Here is a tiny trained network, its code and every weight. The questions are about switching its units off for an input and a class, where a switched-off unit gives its printed mean instead of its output.

import numpy as np


def w(rows, s, z=0):
    codes = np.array(rows[::2]) - 128.0
    scale = np.full(codes.shape[1], s)
    scale[-1] = z or s
    return codes * scale


def f(y):
    return y / 2 * (1 + np.tanh(0.7978845608 * (y + 0.044715 * y**3)))


def log_softmax(a):
    a = a - a.max(-1, keepdims=True)
    return a - np.log(np.exp(a).sum(-1, keepdims=True))


def net(x, mask):
    res = np.array(x, float).reshape(1, 3) / 4 @ E
    y = f(res @ A[0][:, :-1].T + A[0][:, -1])
    res = res + np.where(mask, y, B[0][:, -1]) @ B[0][:, :-1]
    return log_softmax(res[-1] @ U[:, :-1].T + U[:, -1])


A, B = {}, {}
E = w([
[127,113,254,233,102,149,156,162],'x0',
[122,181,69,137,138,147,136,223],'x1',
[53,210,144,63,70,127,106,131],'x2',
],0.014)
A[0] = w([
[140,87,36,75,148,119,125,60,78],'N1',
[144,138,111,104,138,122,95,161,86],'N2',
[120,149,147,136,123,135,133,142,101],'N3',
[159,88,83,151,153,127,131,148,33],'N4',
[150,108,68,75,127,130,135,95,198],'N5',
[141,124,139,134,156,155,146,119,119],'N6',
[98,171,99,106,119,146,139,156,123],'N7',
[155,97,145,122,108,133,117,95,141],'N8',
[117,114,151,117,124,116,124,49,197],'N9',
[151,156,126,103,124,121,110,133,121],'N10',
[166,114,142,128,131,120,155,109,139],'N11',
[111,101,173,83,117,119,125,8,58],'N12',
[105,115,124,159,138,87,125,118,142],'N13',
[95,122,166,163,118,103,130,174,149],'N14',
[119,138,174,154,112,143,132,163,51],'N15',
[144,144,131,147,127,129,142,110,125],'N16',
[128,154,154,99,129,120,136,179,110],'N17',
[117,137,114,110,116,103,135,143,117],'N18',
[138,133,154,120,155,127,107,118,130],'N19',
[156,118,84,171,134,137,121,183,102],'N20',
[117,116,142,154,160,96,100,105,139],'N21',
[86,143,112,102,160,100,104,141,121],'N22',
[143,119,105,101,140,145,118,100,153],'N23',
[129,128,80,113,149,128,112,86,180],'N24',
[149,112,144,125,127,108,141,138,125],'N25',
[133,146,99,151,155,127,137,238,90],'N26',
[67,178,181,93,94,128,127,108,9],'N27',
[138,96,86,122,111,121,129,100,125],'N28',
[43,205,186,85,86,131,123,101,125],'N29',
[112,139,146,129,122,130,117,160,91],'N30',
[120,134,124,115,142,129,104,133,120],'N31',
[112,159,111,109,129,150,128,119,127],'N32',
[124,139,137,97,119,138,127,77,193],'N33',
[121,116,119,112,121,126,158,176,154],'N34',
[118,127,124,130,129,151,110,117,118],'N35',
[121,144,116,132,125,127,103,139,140],'N36',
[95,173,64,85,104,133,117,154,131],'N37',
[139,180,91,110,110,137,172,122,114],'N38',
[152,91,179,160,133,158,122,94,131],'N39',
],0.018,0.013)
B[0] = w([
[240,148,142,81,100,181,157,146,248],'N1',
[92,113,143,130,130,126,133,122,155],'N2',
[150,123,102,141,123,120,126,121,144],'N3',
[111,116,106,168,150,87,110,87,170],'N4',
[170,122,82,177,137,93,102,61,243],'N5',
[112,148,137,115,122,138,119,128,153],'N6',
[60,122,143,129,143,113,126,145,194],'N7',
[120,129,162,104,136,137,148,146,180],'N8',
[178,140,148,95,119,161,144,170,220],'N9',
[100,134,139,120,140,126,125,131,151],'N10',
[109,138,141,122,127,141,139,148,175],'N11',
[130,116,65,196,147,83,90,61,215],'N12',
[117,117,123,105,125,132,137,138,149],'N13',
[149,115,146,90,148,139,144,127,204],'N14',
[158,133,70,164,127,105,97,85,174],'N15',
[114,129,113,119,116,128,125,144,140],'N16',
[124,113,132,142,139,109,133,123,159],'N17',
[109,113,139,138,140,133,132,134,151],'N18',
[119,133,125,116,120,133,139,129,140],'N19',
[203,136,124,106,107,139,123,99,188],'N20',
[104,125,135,107,123,149,147,138,166],'N21',
[82,118,137,129,138,131,138,151,175],'N22',
[160,125,110,155,132,127,116,119,180],'N23',
[147,146,103,162,119,108,97,83,212],'N24',
[110,155,139,112,126,129,117,134,149],'N25',
[249,149,82,139,95,143,110,73,214],'N26',
[248,152,142,83,98,177,154,149,180],'N27',
[169,130,124,133,107,126,116,109,170],'N28',
[204,128,67,174,129,109,95,60,245],'N29',
[137,111,121,126,136,116,124,89,144],'N30',
[116,129,147,134,134,133,125,127,141],'N31',
[90,125,145,132,140,120,134,144,165],'N32',
[124,120,166,95,129,140,163,168,190],'N33',
[122,122,141,136,146,117,130,126,164],'N34',
[132,137,141,124,134,128,121,119,127],'N35',
[119,122,143,135,143,119,134,138,150],'N36',
[4,105,172,121,137,117,134,175,237],'N37',
[79,131,122,137,138,126,139,146,173],'N38',
[61,137,158,94,124,136,142,184,230],'N39',
],0.02,0.019)
U = w([
[253,168,144,57,94,226,108,138,255],'0',
[181,130,86,185,150,63,18,67,173],'1',
[49,105,194,81,175,125,116,217,71],'2',
],0.011,0.00091)

Each question gives the input, the list of numbers given to net, and the class t.
The units are the neurons (one row each of A and B). Each row of codes is followed by its name. A weight is (code - 128) times the scale printed after its matrix; where a second scale follows, it is the last column's (A, B and U).
mask holds one flag per neuron, in row order. A switched-off neuron (its flag False) gives its mean, the last column of its row in B, instead of its output. The means were averaged over made-up inputs and are rounded, as every weight is.
A unit's drop is (log p(t) with every unit on - log p(t) with that unit switched off) / (log p(t) with every unit on - log p(t) with every unit switched off).
most important unit: the unit with the biggest drop
top k neurons: the k neurons with the biggest drops, biggest first
drop of u: that unit's drop, to one decimal
input [-3,-1,5], class 1: most important unit => N29
input [0,-2,-5], class 0: top 2 neurons => N37; N7
input [0,0,5], class 1: top 4 neurons => N29; N1; N39; N9
input [-1,3,3], class 2: top 2 neurons => N37; N12
input [1,8,6], class 1: top 3 neurons => N29; N26; N39
input [-5,0,-4], class 0: top 2 neurons => N1; N12
input [-5,-7,8], class 1: top 2 neurons => N12; N29
input [1,6,3], class 1: top 4 neurons => N26; N39; N33; N29
input [0,2,8], class 2: top 2 neurons => N37; N5
input [4,1,6], class 1: top 2 neurons => N29; N1
input [0,-6,-8], class 0: top 2 neurons => N37; N9
input [-2,-6,-7], class 0: drop of N1 => 0.3
input [-4,-7,-6], class 0: drop of N34 => 0.0
input [-6,5,-1], class 1: most important unit => N5
input [-3,-7,-5], class 0: drop of N1 => 2.0
